Each row was made from one small tree. The marks that hang from a mark follow it in brackets, in alphabetical order. Every link used is in the known rows. Write each row's tree.
Known rows:
lopoz(mipor(vuzam) nadira(mize) vini zikibab): [ 326   53   79 -391  152   35 -108  908   99  -36  426  158  -12 -221
  420  456  116  164 -293  117  337 -208  223  -36   99  511 -201   84
  115  220  -48 -337  -40  190   49 -185   76  -47 -232  228  265 -153
 -109 -273 -122  191    0 -245  -66   96   85  231  170  137  -55  322
 -523 -165 -159  -54  239]
mize(poper(kozon(soli)) vuzam(zikibab)): [ -69 -538 -364  160 -330  190  218 -277   15 -187  157 -180   49   60
  186  -57 -186  -72   29  -84 -197 -244  153 -145   99    3 -252  -77
 -122 -331 -127  114   31 -342  -55 -314  263   75 -258  119 -294   95
 -394  -50 -171  124 -126  257 -127  -44  -16 -165   60  344  -43  117
  199  180  -46   73 -307]
rovodud(poper(lopoz mize)): [-187  121   62 -173 -218   81  504    6   79  126  149 -185 -112  -15
    3   -3  -13  150 -125  161  136 -102  -79  204  -59  -15 -133  268
 -111 -265   27 -198   10  -92  -86  144  -15 -287   36  -35  -44  200
  121  259 -310  121  298   31  -66   -5   26 -162  -12  147   29   22
  -29  154   70  235  -76]
nadira(mize(poper(lopoz) vuzam(zikibab))): [  -2 -198 -289  -87 -430  -39    0 -502   45 -107  202 -248  -35  -68
  252  210  -53  -22 -123  -45  239  -26 -112 -207  -93   86 -111   68
 -172 -225   18    7 -313 -202  -60 -211  327  -80  -83  191 -164  239
 -288  145  -53  346 -230 -102  -85  185 -119  -81  242  153  -86  163
   42   77 -167  149   25]
rovodud(nadira poper(mize)): [-154   39  -83 -174 -252  138  748  142  195  -35   95   83   13   42
  -45   17   71  235 -234   67  135 -166 -134  245   80   17 -114  -82
  -56 -285   66 -167  199  -48   58  162  -20   17   17   -4 -114  139
   41  170 -157   66  284  280   78   24  129 -115   60  255  -34  105
 -130   62  249  327 -180]
soli(rovodud(poper(lopoz vuzam)) zikibab(vini)): [  94  337   84  210 -132 -181  633 -228   32  243  146 -142  121 -230
 -112  -81 -329  -85  122  207  308 -256   25  148  -83 -121  -65  296
   93 -202  248 -201  -88 -304 -403   40 -454 -213 -143 -171    1  160
  260    3 -297 -122  250  -28  -71   51  -35 -155   56  122  228  180
  -91  366 -358  121  211]
rovodud(nadira(mize) poper(kozon lopoz(mipor(vuzam)))): [ 175  219  159 -295 -312   88  688  118  146  125  311  114   61 -124
  227  393   27  168 -195   36  280 -350  -56 -105  -26  -97 -349  257
   -2 -594   23 -250 -130 -228 -179  328 -288 -150 -175   19 -226  279
 -102  -77 -284  463   27  -70  181  105   -6 -190  211  302   64  190
  -13  150  139  277  -97]
bopa(mize(poper(kozon) vuzam(rudu(mipor)))): [ -65 -479 -198  370 -202  414  221 -461  104 -208  -23 -439   55 -117
   64   45 -152  256 -125   56 -293   34   93   45 -132  159 -246   84
 -228 -313 -139    8  126 -286   39  -80  205   -6 -138   -3 -289   87
 -146 -176  -31  108 -190   10 -552   76 -136   36  388  244 -135   89
 -114   26 -223  -44 -238]
soli(rovodud(nadira(mize(vuzam))) zikibab(vini)): [ 381  151 -200  173 -209 -383  536 -455  -11  -11  181   83  298 -109
  -55  197 -121   29  -37 -109  365 -385 -126   17  -65   52   91 -257
  150 -164  249 -170  -47 -118 -196 -129 -179  203 -271   65 -132  213
 -100  -27  205   45 -152  100 -148  117   -8 -125  386  319  105  331
 -194   54 -201  208  215]
poper(kozon(mize soli(bopa rovodud)) lopoz vuzam): [ 541   13  178  410   56 -353  466   55  -91  255  507 -297   16 -346
   24 -189 -390 -257  134 -102   -2 -615  157  -93  -32 -299 -268  661
  221 -443 -345   13   -4 -182 -207   27  -17 -272 -342 -124  -51  132
  144  106 -491  202  -49  -97 -206 -311  -84 -268  -47  241  112   24
  260  330 -492  -35 -154]
mize(poper(lopoz(nadira zikibab))): [  36  -55  -64 -182  -96  110  -87  243  176  -65  236  -76 -176 -249
  247  181  106  -56  -35  109  207   94   56    1  106  336 -173  236
 -112  -76 -177 -340  -21   -9 -104 -215  239   -9   26  296  105  147
   -1  -74 -159  158  111  -73 -227   91   18   19  217   67 -112  186
 -232    0 -108   92   50]
mize(poper vuzam(rudu(bopa) zikibab(nadira vini))): [   6 -450 -519  468 -575  356  489 -630 -226 -103  265 -170   55   59
  -78 -103 -198   31 -225   49 -174   14  157 -127 -301  299 -264 -246
   31 -181   30  187  303 -195  149 -252  193 -102  163  168 -380   77
 -315   94  135   12  -57  158 -353  220   68  144   98  395 -172  211
 -336  339 -248  182    3]
poper(kozon vuzam(rudu(bopa soli) zikibab)): [  24 -426  -87  331 -170  485  374  101 -191   36  242 -201  271 -113
  110  -77 -370 -113 -166  194 -509  -86  450   16  -33  -78 -334  367
  186 -413  -41  183  -32 -176  302   -9   94 -252 -129 -208 -257 -182
 -105  -46 -439   76 -101   11 -213  -35  186  -75 -136  168 -148 -106
   78  348 -382   70 -359]
bopa(mize(poper(lopoz) vuzam(rudu))): [ -54 -281 -170   88 -258  233   81 -370   34  -58  158 -413  -11  -87
  111   54   20  182  -75   64    4   42  -57   23  -74  218  -11  117
 -231 -261  -32   -3  -25 -283 -115  -68  260 -112 -151   37  -80  239
  -74  147  -49  218  -54    5 -335  108 -202   55  367  186 -131  113
 -121  123 -118   68   13]
lopoz(nadira soli(rovodud(poper)) zikibab): [ 295   54  -49 -125  109   26  161  762  233  -91  369  128  -79 -266
  211  271  -63  106  -17  273  367 -128  248  373  422  331 -135   70
  173  392   72 -445    2   20   42 -216   28  144 -245   28  328   88
  164 -200  -83 -214   95  343   49   16  226  133   72  193  -71  317
 -498 -226 -260  216   24]
poper(kozon(bopa) mize vuzam(rudu(soli))): [ -49 -342   40  370 -156  277  546  343  -93   54  424 -419  234 -112
 -106 -205 -330  109 -144  147 -609 -390  194   92  101 -149 -264  401
  110 -645 -222  -66   40 -102   62   24  248 -425 -409  -84 -173  -38
 -113  143 -541  196  164   27 -370 -363  131 -128   51  217  -93  -71
   82  279 -173   46 -374]
vuzam(mize(poper(kozon(bopa))) zikibab): [ -30 -415 -343  361 -165  190  357  107   87 -314  232 -192 -159   -7
   10 -232 -216   42 -268  -38  -52 -279   56   28  169  -27 -118   17
 -209 -184 -303   89   50 -107   13 -168  439  -19 -328   -5 -155   53
 -233   20 -422  215  106  156 -164 -136  -43  -40  -62   94 -189   98
   73  162   74   55 -340]
zikibab(nadira vini(mipor rudu)): [-103  -73 -161  374 -205  214   40 -566 -181  246  386  154  -14  185
  -78  -35 -167  -60  -42  -64 -164  293  106  -12 -238  134   50  -81
  -91 -366 -109  122  360  -52   57 -129 -141 -308  198  -67 -216   28
    9    5  244  -16  162  -63 -213    4  135  128   88  532  313  167
 -272  335 -409   15  227]
rovodud(nadira(mize(poper))): [  46   -2 -216  -75 -284 -115  220 -169  208 -136   77  131    8  -59
  118  232  172  -47 -171 -133  200  -19 -189  -91  -29   10   -7 -189
  -76 -319  -12 -128  -10  -29   43  -21  182  168   17  200  -67  161
 -211  -67  156  228 -141  -19   49  109   42   22  298  124 -158  202
  -88 -145   55  192  -20]
lopoz(vini(kozon mipor rudu)): [  68 -203 -166   39  176  169 -147  214  156  173  487   34  -29   33
   62    2   59   23  -46   -7  -77  408  281  232  -26  209  215  169
 -379 -148 -228   68  206  168   69  -23  -58 -280  -48 -103  -61 -126
 -181   -7  -29 -166  -14 -164  -62 -184  194  320   22  464  422   57
 -157   91 -526  -56  167]
rovodud(nadira poper(kozon(soli) vuzam(rudu))): [  12 -217  -89  186 -252  216  855  241  136   -9  165  -26  217  -48
   22  -73 -169   69 -181   44 -263 -324  227   14  131 -312 -294   39
   53 -626  -98    4  136 -320  134   73  -15 -153 -206 -298  -97   58
   -2  -31 -363  316  117  247  191 -141  204  -12  -18  375   -5   82
   41  287   59  207 -262]
vini(rudu(soli(bopa) vuzam(mize))): [ 194 -194  -81  171  -80  217  153   93 -355  262  236 -117  277  -69
   61   18 -267  -45  -99  105 -228   -1  298  107  -44  299   47  253
  126 -118  170  276  211    2  223   73  223 -110 -173  -84 -185  -88
 -128  -32   86 -227   38   28 -384  158  198  -37   52  288   68  -70
   11  -81 -460   11 -393]
vini(mipor(kozon nadira)): [-171 -228  -44  -38  -45  118   25   84  -57  -64  116   99    1   75
   16  213  -15 -185  -93  108  -60   88 -101  -92   57   85  -19   92
   52   33  -78 -143   71 -232   57  252 -140  138 -207  -49  -36    4
 -176 -148  125   94   23  -61   75 -103  -46  -85  110  234  124 -146
  124  250  -20  -99   39]
rudu(mipor(nadira) rovodud vuzam(zikibab)): [  -1 -139 -162 -158 -219  271  228  -93 -180 -241  -56 -268  231 -146
   25  219 -367   68 -378  307  -86  137  200  -69 -176  258 -382  174
  379  -29  -15   61  -58 -223  250  -32  103   85    7 -195 -340 -131
  -44 -259   57   -4 -200  161 -434   81  -63  -84 -201   23 -149 -185
  274   74 -290  -83 -306]
mize(poper vuzam(rudu(soli) zikibab)): [-103 -505 -426   70 -380  304  106 -190  -79 -187  203 -264  180   59
  118  109 -151   63 -129   84 -159  -22  187  -91   68  217  -93  -26
   66 -126  177  227  -47 -258  269 -205  349   52 -120   99 -367  108
 -392   15  -69   39 -153  317 -152  116  133   41  111  223 -140  -49
 -134   45 -218   95 -231]
mipor(kozon vuzam zikibab(vini)): [-366  -85  182 -168 -102  122  388  324 -218  116  -59   52   85  -19
  -15  282 -157  -21   57  130 -233 -341   50 -126 -194  146  -90   21
  262   35  154 -247  328 -203  -38  281 -246   83 -298   36   21   25
 -220 -235  -44  -26  223 -245  149   38 -107   40   -3  269  193 -159
   50  157   74    5  -85]
rudu(bopa vuzam(zikibab(vini))): [  26 -175 -129   57 -194  233  315 -208 -257   63  106  -44  177   78
   55 -102 -301  -96  -57  152 -242  -17  270   51 -207  195 -146  -32
  139  -71  119  166  120  -52  116 -220  -22  -48   19  -83 -117 -204
 -148  -68  143 -226  -36  117 -324  208   74  -79 -216   94 -161  163
   99  167 -258   96 -161]
vini(mipor(kozon(poper) vuzam)): [-154 -204   48  -26   65   26  342  187   19  119  177   88   46   79
   17  312  -26   38   50   68  -38  -99    6   11   60  -16  -70  193
  -22   -1   34  106  195 -190  -10  141 -338  -57 -140 -235    8  173
 -316  -79   67   -9  111 -115  239 -218  -79  -99  -87  185  207 -100
  150  182   53   40  -96]
mize(poper(kozon(bopa) lopoz(nadira)) vuzam(zikibab)): [ 143 -399 -259  107 -270  185  240 -121  125 -295  366 -397   24 -204
  139  -42 -159   70   22  -65   17 -257  -18 -143  135   24 -294  278
 -259 -295 -343 -185 -258 -253 -299 -220  264 -132 -350  232 -306  238
 -318   41 -365  239  -10  117 -304  -68 -124 -261  277  135  -81  133
  141  203  -85  114 -167]
mipor(kozon nadira(mize) vuzam(rudu) zikibab): [-225 -138  111 -235 -145   29  339  530 -218  -80   40  -64  107 -130
  144  646  -99  -37 -255  161 -155 -190  -30 -348 -190   93  -91  109
  421  109  100 -237   50 -238  388  416  102    5 -517 -196  161   71
 -195 -242  -56  452  -38 -468  290   34  -83  128  175  271   30 -308
  -27  124   96   -9  -95]
nadira(mize(vuzam(rudu))): [ 173 -156 -185   91 -199  -84   11 -223  -35 -128  154 -180  170  -28
   95  238  -40  120 -175  -68  -49  -33    0 -134  -89   -7    6  -70
   -2  -54   97   81 -160  -47  193 -126  279 -125 -135  -60    4   87
 -158  128  156  309 -288 -126  -32   79   17  111  264  208  -46  138
 -155  -75 -106   62   93]
poper(kozon(bopa soli) lopoz mize): [  32 -123   86  193  -71  -39  593  138 -135   98  401 -325  -69    2
  -88 -272 -145   36  -55   -4 -299 -552   92    5  -37 -228 -167  303
  -14 -616 -465 -237   35 -109 -215  -37  167 -404 -413  -38  -71  242
  -62  197 -507  290  206   75 -345 -468  -18 -288 -144  163  -50   -7
  329  246   56  141 -293]
vuzam(mize rudu(soli(rovodud(poper))) zikibab): [  24 -160 -352  132 -102  147  506  328  -44 -222  243 -184  114    9
   72   33 -305  156 -389  202  250 -239  353  273  227   59   60  127
  219  195  228  288   32 -154  499  -51  236  -52 -121 -405 -198   51
   86   54 -389   36  122  459   32   60  286  154 -269  165 -189  -99
 -308   40 -255  160 -256]
mize(poper(lopoz vuzam(zikibab))): [-172 -182 -124   -1 -302  177   70 -127   90   34  156 -235  -85 -196
  127 -105 -158  -93  -44  114   93    9    3 -164    7    7 -236  314
 -121 -393  -99   39 -154 -277 -140  -98  183 -160  -26   76 -138   21
  -48   98 -422  249   64  -79  -18   77 -105   -1  -21    6  -36   37
  113  367 -174   49  -26]
mize(poper vuzam(rudu(bopa soli) zikibab(vini))): [ -45 -488 -461  286 -383  411  345 -425 -237 -146  256 -161  263  151
   28   50 -204  -56 -129  106 -341  -60  331   41 -185  264 -111  -74
  145 -188  176  138  141 -237  180 -218  115    5   31  135 -362   66
 -456  -37  103 -271 -172  299 -389  166  169   19   45  279 -219  100
 -170  122 -415  198 -214]
bopa(mize(poper(kozon) vuzam)): [-115 -392 -125  171 -217  307   64 -414  152 -114   31 -248   40  -43
  187   26  -57   62   84  -35 -157  -27 -101  141   86  160 -155  -14
 -340 -277  -76  -47   70 -244 -263 -108  114   94 -194  189 -125   78
 -211  -50   45    8  -76    0 -362   87 -232 -183  519  298  -86  200
   52   74  -61   -5 -190]
rovodud(nadira(mize) poper(vuzam(rudu(soli)))): [  -1   -2 -100  -45 -335   83  622  129   94   11  177  -10  356  -21
  105  252  -87   51 -332  107  -45 -127   96   57   72 -141  -97   25
  205 -416  228  -20 -125 -137  342  131   23 -128  -31 -170  -56   98
  -71   -7  -48  216  -38   43  161   74  271   34  217  215 -141   72
 -181  -26 -192  257 -143]
poper(kozon(mize) lopoz(soli vini(mipor)) vuzam): [ 350 -253  161   59  -58  136  298  389   96  494  747 -120 -143  -85
  143  -10 -114  -14 -110  105 -143 -238  213  214  155  101 -333  443
  -57 -741 -345 -286  -58  -69 -204  -35   95 -345 -267    0   27  -91
 -236  104 -523  350   -4 -215  -64 -411  104   -8   51  452  272  114
  -13  365 -361  -15  100]
nadira(mize(poper(lopoz) vuzam(rudu zikibab(vini)))): [ -33 -270 -392   77 -436   23  126 -591  -32  -95  276 -294   14  -21
  163  168 -198   50 -213  -55   88  -94   87 -154 -249   67  -86   27
  -74 -339   25   69 -176 -270   87 -325  363 -176 -129   35 -138  176
 -245  128  -28  428 -181    5 -206  208  -56  113  174  263  -81  229
 -176  245 -313  179  177]
zikibab(nadira vini(kozon)): [ -80   -9 -177  114 -176  -16  241 -227  -17  209  156 -109    7   50
 -167 -252  -72  -20  -47  -21  -68   53  142  103  -95  181  -77  -97
  -14 -220 -174   65  296  121   -3  -67 -128  -70  132  106 -162  -61
  -78   56  204  -67  115 -123 -237  -19   19  175  125  260  101  120
 -178  260 -328   53  182]
mipor(kozon vuzam(mize rudu)): [ -91 -293  -94   52  -90  143  404  611 -128  -41   75 -120    8 -112
  -55  123  -59  223 -365  191  -15 -336  143  -53  -51  153  -67  227
  127    7   53  109  305 -190  219  239  201   14 -362 -250  -32  -43
 -164   10 -292  377   97 -103  149   50    1  255 -146  111  -20 -229
  -73  174  277   27 -100]
mipor(nadira(mize(poper)) vuzam(rudu) zikibab(vini)): [-270  -89  -96 -107 -227  105  298   25 -132  -98  117  -16   99    5
  154  571 -109 -119 -162   10 -140  -94  -26 -231 -260  203  -82  -87
  324 -166   49 -241  180 -256  176   92  116  -36 -271  -11   91   95
 -271 -267   99  219   -8 -400   36  135  -90  167  322  344  -12   -8
 -239  132 -165   31  -44]
nadira(mize(poper(vuzam))): [ -58  -49 -120   80 -261  -71  -67 -175  175  -54   92 -103   47 -159
  157  121  -35 -175  -42  -27   -3   61 -123 -142  -36  -41 -110   82
 -110 -304   -1  -63 -116  -98  -83 -114  181  -85    6  144   71  -34
 -144  -29   43  149 -141 -341   -8   77  -51   49  304   45  -93  225
   -4  -14 -193   -4   34]
zikibab(nadira(mize(vuzam(rudu(soli)))) vini): [  48 -168 -245  227 -468   17  307 -547 -314  149  266 -209  323  148
   -3  171 -188   47 -239  -17 -199 -166  155  -68 -203  182 -112 -217
  277 -303  169   89   48  -59  252 -176  142 -192   61  119 -252  101
 -284   68  350  196 -138  -49 -353  115  174   77  363  410  -91  101
 -335   83 -403  108  114]
mize(vuzam(rudu zikibab(vini))): [ -48 -353 -318  158 -187  192  146 -282 -123 -125  145 -150  128   94
   -4  -47 -285  177 -153  -13 -112 -141  224  -21  -81   86  -63 -137
   60  -36   79  228   17 -192  197 -279  178  -37 -151 -133 -145  -38
 -117   98  -31  154  -51  270 -115  130    2  140  -49  246   14  115
 -187  300 -185   81  100]

Write each row's tree:
[ 253 -345 -102  152 -342  216  508  309  -50  185  475 -354  -70 -144
   18 -110 -141   83  -95  213 -214 -356  116  127  212  219 -279  224
 -100 -623 -234 -247   12 -160 -293  -75  478 -144 -482  153 -108  118
 -427   42 -304  224   59   91 -366 -199   49  -60   90  219 -149  161
  188   42    9  151 -390] => rudu(vuzam(mize(poper(kozon(bopa) lopoz(soli)))))
[  18 -281   93  472   64  231  273  157   39  -78  205 -360   89 -158
  -28 -261 -309  137 -113   54 -405 -220   92   88   76 -191 -111  219
  -99 -317 -308   33  -29 -149  -36  -36  137 -310 -493 -306  154  -60
  162    5 -337  228   75  -86 -285 -231 -182   -4  159   67 -145  111
   48  269 -167  -79 -145] => poper(kozon(bopa(mize)) vuzam(rudu))
[ 212  -81  -59  266  142 -428  661  367  191   61  614 -343   77  167
 -200 -293 -175  -18   -3 -121 -385 -337  209   90  223 -292   16  124
   92 -320 -466  204  -26  124   93 -223  -26 -271 -193 -358  234  159
 -227  204  -65 -126   10  -75   23 -752  -12  -22 -164   22  -72  145
  325   77 -282  109 -213] => vini(kozon(bopa mize poper(vuzam) soli))
[  45 -101  -83 -271 -452  229  846  128  100  219  375  -57   27  -19
  -24  119  113  376 -183  204  164 -341  -92  305  188  228 -274   -1
  -23 -550   77 -441   24 -202 -211  160   64  -21 -200  198 -157  335
 -194  333 -226  150  162  358   24  -33  105 -124  220  451   61  192
 -125  129  155  506 -141] => rovodud(nadira poper(lopoz(soli) mize(vuzam)))
[-124 -126  197   57 -215  227  352   32   50  277  246 -332    2 -263
   51 -152 -190   40  -14  120 -214 -228    9   70   -1 -105 -412  565
 -148 -803 -264 -189  -10 -166 -277   93  110 -405 -137   34 -144  -59
   76  266 -630  424  217 -249 -255 -148  -76 -206  100  238  105   -8
  213  514  -45   68 -117] => poper(kozon lopoz mize vuzam)
[ 317 -115  -33  273  -17 -304  578  -78   91  -80  481 -259   51  237
 -175   35 -129  213   13 -152 -165 -330 -110   79  143 -159    4 -108
   36   -2 -145  128 -151   83    4 -172   30 -148  -74 -131   93  363
 -335  264  115  -69  -72  123  -21 -459  -77 -209   75   63  -96  134
  155  -76   35  142 -164] => kozon(bopa mize(vuzam) poper)
[  70    7  -96   -3 -262 -100  668  -77  -20   20  367 -327   87  -28
   18   11 -110  138   32  127  205 -464   -1  151   53  -18 -106  221
    6 -232   32 -187   47 -270 -241  -28  -12 -258 -128   -2 -184  369
  -13  317 -287   -3  143  294 -144 -135   52 -195   -2  374   21   95
   66  111  -83  260 -158] => kozon(soli(rovodud(poper(lopoz mize(vuzam)))))
[  70 -124 -151   30 -310   -7  319 -203  254  -99   93   87   15 -125
  180  219   70  -66 -114 -164   45  -96 -130  -47    0 -100 -175  -67
 -161 -543 -122 -162    3  -82  -21    1  171  116  -87  191 -149  122
 -248 -132   -3  370 -150  -48  -32   59   44 -106  360  256 -105  188
   17  -21   73  176 -137] => rovodud(nadira(mize(poper(kozon))))
[   7  115   85 -212 -206  123  607  226  163  119  164  157 -130  -33
  100  179   66  130 -196  199  297  -87  -13  187  121  108 -156  -18
  -13 -154   45 -278   26  -27    3  107  -56  -20   53   73   92  342
   87   61 -218  195  207  205  136   94  114  -56   38  253  -30  155
 -166   80  120  324  -75] => rovodud(nadira poper(lopoz(zikibab)))
[-127 -195 -138  -86   -8  184   -3   16  -83  -17  207  122  -10  107
  135  102 -102  -16 -112   23  134    4   40 -109   35  132  -53  136
   -7  -36  -11  212  111 -168   55 -100  -73  -63 -172 -158 -180    6
 -138  -25 -147   46   10  -55  152   62  -77  -39 -157  173  183    1
   -9  244 -124  -21  -92] => vini(mipor(vuzam(zikibab)))
[ 155 -103   21  232    5 -136  467  173  157   92  394 -251   43   10
  -59   30 -213  138 -122  -37 -248  -95  143   52   71 -219 -132  186
  142 -278 -107  306  -61   -1  336 -132  123 -280   60 -453  179   22
   15  211 -163  256   21  -73  111 -343   45   77  -90   45  -57   29
  -34  209  -98   71  -19] => kozon(mize poper(vuzam(rudu)))
[-301 -144  135 -207 -100  140  229  378 -147  -72  -82   -7   25  -40
   36  333  -71 -135  -45  161 -214  -64  -78 -186    4  109  -68  -37
  270  181   29 -326   55 -179  177  416  -35  189 -278   23   74   25
 -117 -209  -26  111  141 -181  177  -79  -74  -32  135  222   58 -297
  126  144  128  -60 -128] => mipor(kozon nadira zikibab)
[ 125 -168 -188  185 -451   99  278   20  -10  240  474 -246 -161 -390
   56 -113 -238  -34  -34  250  312 -179   80  -85  135  221 -387  267
  128 -402 -110 -107  -32 -292 -176 -147  238 -150 -141  178 -221   91
  -13  101 -446  258   78  119  -67   -8   20  172   -1  212  -49  100
 -183  419 -386  143   64] => mize(poper(lopoz(soli(rovodud)) vuzam(zikibab(nadira))))
[ 521  199  -56  259  116 -335  509  -26  -64   54   48  170  105 -364
 -160  -50  -87  -72   40  -70  473 -310  -99  -23   -3   14   77   28
  198  166  153  -52  107  -60 -129  173 -233  261 -376   11 -119  212
  195  -94  -59 -146   39  196  -80   61  -37 -176  119  101  191   83
 -190   57 -211   89   -5] => soli(bopa rovodud(nadira) zikibab)
[ -87 -387 -290  211 -318  291  203 -341 -162  -84  131 -320   24   28
   65 -134 -213  277 -336   58    3   -2   71  -48  -14  280 -115 -205
    5   29   -1  346   74 -161  330 -224  311  -90 -154 -171 -154   18
   88  179   -7  321   21  121 -253  167 -134  126  178  273 -159   83
 -317  318 -142   41   35] => bopa(mize(vuzam(rudu zikibab(nadira))))
[ -59 -161   79  276   81   51  308  138 -361   56  -33  -31   35 -158
  -86  140 -258  -98   -1   43 -424 -118  297 -333 -421   -6    7  137
  277  152  -72 -129  316 -166  339  336  -86  -21 -323 -136  -62  156
   20 -381    4 -199   44 -138 -111 -131   66   90 -156  313  268 -241
   82 -108 -399  -50 -315] => vini(rudu(mipor(kozon(soli(bopa)) zikibab)))
[ 278 -260 -216  422 -205  285  747  395   46 -297  336 -200  255 -285
 -211 -130 -236  259 -550   70 -253 -395  150  121  124 -150 -284  206
   65 -648 -347  -23  162 -145  -19  108  319 -169 -285 -239 -213   16
   -2  148 -495  452   59  143 -207 -346  -11   83  -41  287 -119   59
  119  282   77  112 -289] => poper(kozon(bopa) vuzam(mize rudu(rovodud(nadira))))
[-300  -66  338 -347  -38   86  662  443 -150  214   61 -119   37  -67
   69  568  -75    8   41  212  -69 -251  -64 -134  -31   45 -218  265
  320  -19   -2 -278   16 -294    5  502 -275  -86 -269 -163  114  310
 -231 -114 -219  223  262 -322  288 -215 -199 -156   20  175  133 -431
  290  341  158   99 -210] => mipor(kozon(poper(lopoz)) nadira vuzam zikibab)
[ 374   43    5   22  346   40   99  631  139  -55  267   93 -102 -383
  262  135 -141   72  -41  203  475 -182  210  514  357  436  -51  132
  145  655   36 -380   98   12   20 -142  -25  216 -505  -26  515   96
  415 -258   60 -418  151  282 -231  125  -33   14  256  174 -109  424
 -615 -232 -578  140  -23] => lopoz(nadira soli(bopa(mize) rovodud(poper)) zikibab)
[ -56  -72  -13  -99 -207   65  190 -286 -159 -165  -66 -172  203   32
  107  506  -84    4 -176   28 -151   16 -132 -269 -154  178 -147 -173
  250   43    6 -330 -157 -107  188  173   60   38  -35  121 -108  142
 -221 -186  224   68 -249 -411 -126   30  -91  -31  419  281   11  -67
    2 -119 -243  -50 -162] => rudu(mipor(nadira(mize(vuzam)) zikibab))
[  18 -393 -136  316 -227  407  226 -476   46 -131   78 -197   83  -41
  150   20  -15  -31   66   21 -267   31  -37  176  -59  196 -177   21
 -310 -251  -81 -100  148 -187 -277  -30    5   44  -69  213 -143   89
 -258  -54  113 -211 -163  -78 -479   99 -188 -232  464  287 -198  244
   79   38 -127   77 -289] => rudu(bopa(mize(poper(kozon) vuzam)))
[  31 -171  -84  247    1   26  583  198   13   22  358 -327  -25  -13
  -70 -250 -282  170 -277   60   58 -335   98   97  228 -181 -108  225
  -52 -236 -294  196 -222  -77   -8 -128  202 -386 -145 -351   97  150
   -5  341 -554  281  267   -2   13 -364 -126  -24 -283 -107 -136   42
  205  409  -85  154 -168] => kozon(bopa poper(lopoz vuzam(mize zikibab)))
